Below are the code and all the weights of a small trained network. Each question names an input and a class and asks about switching units off, where a switched-off unit gives its printed mean instead of its output.

import numpy as np


def w(rows, s, z=0):
    codes = np.array(rows[::2]) - 128.0
    scale = np.full(codes.shape[1], s)
    scale[-1] = z or s
    return codes * scale


def f(y):
    return np.maximum(y, 0)


def log_softmax(a):
    a = a - a.max(-1, keepdims=True)
    return a - np.log(np.exp(a).sum(-1, keepdims=True))


def net(x, mask):
    res = np.array(x, float).reshape(1, 6) / 4 @ E
    y = f(res @ A[0][:, :-1].T + A[0][:, -1])
    res = res + np.where(mask, y, B[0][:, -1]) @ B[0][:, :-1]
    return log_softmax(res[-1] @ U[:, :-1].T + U[:, -1])


A, B = {}, {}
E = w([
[72,97,169,26,36],'x0',
[141,131,134,128,130],'x1',
[116,254,167,210,8],'x2',
[134,127,129,127,128],'x3',
[186,217,11,20,139],'x4',
[171,57,25,178,40],'x5',
],0.0047)
A[0] = w([
[152,146,126,105,126,73],'neuron 0',
[110,178,123,155,89,6],'neuron 1',
[128,213,121,177,90,75],'neuron 2',
[109,63,96,99,211,24],'neuron 3',
[110,94,156,168,135,30],'neuron 4',
[131,232,57,74,121,93],'neuron 5',
[99,97,192,28,2,81],'neuron 6',
[102,227,212,88,159,128],'neuron 7',
[144,179,63,88,120,3],'neuron 8',
[135,106,47,175,25,159],'neuron 9',
[89,185,124,169,71,21],'neuron 10',
[99,74,109,97,150,62],'neuron 11',
[129,131,145,108,152,236],'neuron 12',
[146,183,93,249,193,152],'neuron 13',
[145,174,159,125,70,190],'neuron 14',
[103,86,210,209,100,69],'neuron 15',
],0.012,0.0052)
B[0] = w([
[111,109,145,121,143,139],'neuron 0',
[181,91,127,102,110,157],'neuron 1',
[183,93,102,93,106,215],'neuron 2',
[214,86,160,107,91,188],'neuron 3',
[100,100,186,126,128,144],'neuron 4',
[57,98,204,109,116,249],'neuron 5',
[166,219,192,86,182,238],'neuron 6',
[157,84,122,234,172,251],'neuron 7',
[96,73,216,103,148,175],'neuron 8',
[132,119,143,250,155,255],'neuron 9',
[190,84,115,81,117,185],'neuron 10',
[175,117,127,120,103,161],'neuron 11',
[112,151,92,193,46,221],'neuron 12',
[155,215,184,90,152,245],'neuron 13',
[143,130,77,111,68,238],'neuron 14',
[52,79,169,96,114,206],'neuron 15',
],0.027,0.0063)
U = w([
[229,56,149,58,71,78],'0',
[31,55,218,68,145,85],'1',
[163,225,182,72,205,100],'2',
[128,126,141,132,125,245],'3',
[147,85,142,207,192,80],'4',
[135,133,145,111,117,232],'5',
[61,186,53,87,72,119],'6',
[55,148,2,45,144,95],'7',
],0.0069,0.013)

Each question gives the input, the list of numbers given to net, and the class t.
The units are the neurons (one row each of A and B). Each row of codes is followed by its name. A weight is (code - 128) times the scale printed after its matrix; where a second scale follows, it is the last column's (A, B and U).
mask holds one flag per neuron, in row order. A switched-off neuron (its flag False) gives its mean, the last column of its row in B, instead of its output. The means were averaged over made-up inputs and are rounded, as every weight is.
A unit's drop is (log p(t) with every unit on - log p(t) with that unit switched off) / (log p(t) with every unit on - log p(t) with every unit switched off).
The circuit of an input: a set's keep is (log p(t) with only the set's units on - log p(t) with every unit switched off) / (log p(t) with every unit on - log p(t) with every unit switched off). Starting from the 12 units with the biggest drops (on a tie, the unit counted first), units are removed one at a time, each time the one whose removal leaves the highest keep (on an exact tie, the one counted first), for as long as the keep stays at least 0.8.
units of the circuit, in order: the units of the circuit, biggest drop first
most important unit: the unit with the biggest drop
k most important neurons: the k neurons with the biggest drops, biggest first
drop of u: that unit's drop, to one decimal
input [-1,3,6,6,5,1], class 0: most important unit -> neuron 2
input [-6,-8,-8,-7,4,-8], class 0: 2 most important neurons -> [neuron 3; neuron 9]
input [-2,3,4,0,3,6], class 4: 2 most important neurons -> [neuron 9; neuron 6]
input [6,0,-5,-3,-4,-5], class 2: 3 most important neurons -> [neuron 6; neuron 9; neuron 14]
input [-5,3,-3,-3,5,-5], class 1: 4 most important neurons -> [neuron 5; neuron 6; neuron 9; neuron 14]
input [0,2,8,-5,0,8], class 0: 2 most important neurons -> [neuron 10; neuron 2]
input [6,7,8,-4,7,0], class 0: 2 most important neurons -> [neuron 2; neuron 14]
input [-7,3,-4,-7,-8,-1], class 1: 3 most important neurons -> [neuron 15; neuron 6; neuron 4]
input [-7,6,2,-7,-1,6], class 2: 3 most important neurons -> [neuron 13; neuron 7; neuron 12]
input [-1,2,-7,-1,-7,-6], class 0: 3 most important neurons -> [neuron 3; neuron 5; neuron 9]
input [-7,-8,4,-4,-8,3], class 1: 2 most important neurons -> [neuron 15; neuron 6]
input [-7,5,1,2,-6,0], class 2: 2 most important neurons -> [neuron 13; neuron 5]
input [6,-3,3,-8,8,-2], class 1: 2 most important neurons -> [neuron 5; neuron 8]
input [-8,-1,0,-7,-3,-7], class 2: most important neuron -> [neuron 13]
input [-6,0,-3,-6,5,8], class 4: 2 most important neurons -> [neuron 9; neuron 6]
input [6,4,-7,-5,8,-6], class 1: 2 most important neurons -> [neuron 5; neuron 8]
input [7,1,8,-6,5,-5], class 0: drop of neuron 10 -> 0.3
input [2,-5,-2,3,4,7], class 4: drop of neuron 9 -> 0.8
input [8,-8,0,0,3,4], class 2: drop of neuron 8 -> 0.0
input [-2,3,-3,3,5,2], class 1: drop of neuron 9 -> 0.1
input [-5,8,8,-3,-4,7], class 0: units of the circuit, in order -> [neuron 2]
